Below are the code and all the weights of a small trained network. Each question names an input and a target symbol and asks about switching units off, where a switched-off unit gives its printed mean instead of its output.

import numpy as np


def w(rows, s, z=0):
    codes = np.array(rows[::2]) - 128.0
    scale = np.full(codes.shape[1], s)
    scale[-1] = z or s
    return codes * scale


def norm(h):
    return h / np.sqrt((h * h).mean(-1, keepdims=True) + 1e-5)


def f(y):
    return np.maximum(y, 0)


def softmax(a):
    e = np.exp(a - a.max(-1, keepdims=True))
    return e / e.sum(-1, keepdims=True)


def log_softmax(a):
    a = a - a.max(-1, keepdims=True)
    return a - np.log(np.exp(a).sum(-1, keepdims=True))


def net(x, mask):
    ids = ['βγδεθλμπσφψω'.index(c) for c in x.split()]
    T = len(ids)
    res = E[ids] + P[:T]
    r = norm(res)
    for j in range(3):
        rows = slice(3 * j, 3 * j + 3)
        q, k, v = (r @ M[0][rows].T for M in (Q, K, V))
        z = softmax(np.where(np.tri(T) > 0, q @ k.T / 3**0.5, -1e9)) @ v
        o = O[0][rows]
        res = res + np.where(mask[j], z, o[:, -1]) @ o[:, :-1]
    y = f(norm(res) @ A[0][:, :-1].T + A[0][:, -1])
    res = res + np.where(mask[3:7], y, B[0][:, -1]) @ B[0][:, :-1]
    return log_softmax(norm(res)[-1] @ U[:, :-1].T + U[:, -1])


Q, K, V, O, A, B = {}, {}, {}, {}, {}, {}
E = w([
[131,112,62],'β',
[125,171,108],'γ',
[131,112,62],'δ',
[131,112,61],'ε',
[131,112,62],'θ',
[139,58,167],'λ',
[108,219,135],'μ',
[97,187,129],'π',
[253,120,127],'σ',
[95,184,127],'φ',
[91,65,158],'ψ',
[77,132,131],'ω',
],0.019)
P = w([
[107,124,9],'0',
[111,123,40],'1',
[114,128,69],'2',
[123,134,98],'3',
[128,137,115],'4',
[132,142,137],'5',
[133,146,150],'6',
[134,148,169],'7',
],0.015)
Q[0] = w([
[191,227,164],'H0',
[81,139,137],'H0',
[59,98,119],'H0',
[252,117,156],'H1',
[204,102,149],'H1',
[91,189,207],'H1',
[115,117,143],'H2',
[202,124,122],'H2',
[126,144,109],'H2',
],0.033)
K[0] = w([
[221,117,42],'H0',
[97,118,97],'H0',
[58,119,132],'H0',
[247,144,121],'H1',
[226,130,106],'H1',
[102,151,251],'H1',
[104,112,111],'H2',
[166,102,145],'H2',
[154,160,150],'H2',
],0.03)
V[0] = w([
[162,53,129],'H0',
[196,138,121],'H0',
[223,209,110],'H0',
[181,108,121],'H1',
[178,251,101],'H1',
[26,185,127],'H1',
[171,92,77],'H2',
[39,99,132],'H2',
[2,105,153],'H2',
],0.026)
O[0] = w([
[104,112,49,124],'H0',
[114,183,97,59],'H0',
[122,237,133,17],'H0',
[101,160,96,83],'H1',
[166,253,157,144],'H1',
[172,105,215,254],'H1',
[175,188,119,204],'H2',
[69,147,179,169],'H2',
[32,143,204,147],'H2',
],0.027,0.0085)
A[0] = w([
[43,121,101,81],'N0',
[118,77,97,83],'N1',
[55,162,3,33],'N2',
[229,162,45,3],'N3',
],0.036,0.0021)
B[0] = w([
[45,166,137,163],'N0',
[91,193,127,201],'N1',
[36,247,144,188],'N2',
[202,3,91,249],'N3',
],0.043,0.014)
U = w([
[135,97,88,61],'β',
[185,165,103,145],'γ',
[144,100,96,107],'δ',
[148,93,87,119],'ε',
[160,80,85,233],'θ',
[71,186,65,253],'λ',
[158,215,137,188],'μ',
[122,191,189,148],'π',
[170,220,8,61],'σ',
[118,195,205,139],'φ',
[4,34,107,109],'ψ',
[101,42,239,75],'ω',
],0.017,0.005)

Each question gives the input, a string of symbols that net reads in full, and the target symbol t.
The units are the heads (3 rows each of Q, K, V and O) and the neurons (one row each of A and B). Each row of codes is followed by its name. A weight is (code - 128) times the scale printed after its matrix; where a second scale follows, it is the last column's (O, A, B and U).
mask holds one flag per unit, heads first, then neurons. A switched-off unit (its flag False) gives its mean, the last column of its rows in O or B, instead of its output. The means were averaged over made-up inputs and are rounded, as every weight is.
A unit's drop is (log p(t) with every unit on - log p(t) with that unit switched off) / (log p(t) with every unit on - log p(t) with every unit switched off).
The circuit of an input: a set's keep is (log p(t) with only the set's units on - log p(t) with every unit switched off) / (log p(t) with every unit on - log p(t) with every unit switched off). Starting from all 7 units, units are removed one at a time, each time the one whose removal leaves the highest keep (on an exact tie, the one counted first), for as long as the keep stays at least 0.8.
units of the circuit, in order: the units of the circuit, biggest drop first
unit that matters most: the unit with the biggest drop
k most important neurons: the k neurons with the biggest drops, biggest first
heads that matter: for each layer, one digit per head in row order, 1 if its drop is at least 0.15 and else 0, layers parted by /
input θ ψ φ π θ φ γ, target φ: unit that matters most => N3
input ψ ψ λ σ θ ψ, target ψ: heads that matter => 010
input φ β λ θ θ, target λ: units of the circuit, in order => (H1; N2)
input ψ ω θ, target ω: units of the circuit, in order => (H0; N3)
input ε γ γ μ δ, target μ: heads that matter => 100
input σ ψ λ φ θ ε β θ, target θ: units of the circuit, in order => (H2; N3)
input ε λ ψ ψ γ λ γ, target λ: heads that matter => 010
input γ ε δ ψ ψ β β, target ψ: units of the circuit, in order => (H0; N3)
input ψ δ μ ω δ ψ θ μ, target ψ: heads that matter => 011
input μ φ ψ θ φ δ, target φ: heads that matter => 110
input β φ γ ω ε ψ θ, target ψ: heads that matter => 110
input ω θ λ δ, target λ: units of the circuit, in order => (H1; N1)
input π φ δ λ δ, target λ: heads that matter => 100
input ω ε θ ψ π, target ψ: heads that matter => 010
input γ θ δ φ θ, target φ: unit that matters most => H0
input λ ω π φ φ ψ θ γ, target ψ: heads that matter => 011
input φ λ θ, target φ: heads that matter => 000
input ε ω μ θ θ δ φ ε, target φ: heads that matter => 100
input φ γ β δ ε θ μ, target μ: heads that matter => 010
input θ δ γ, target θ: units of the circuit, in order => (H2)
input λ β β, target λ: units of the circuit, in order => (H1; N2)
input β π ψ θ ψ θ, target ψ: 2 most important neurons => (N2; N3)
input φ β ψ, target ψ: 3 most important neurons => (N3; N1; N0)
input γ λ β, target λ: 2 most important neurons => (N2; N1)
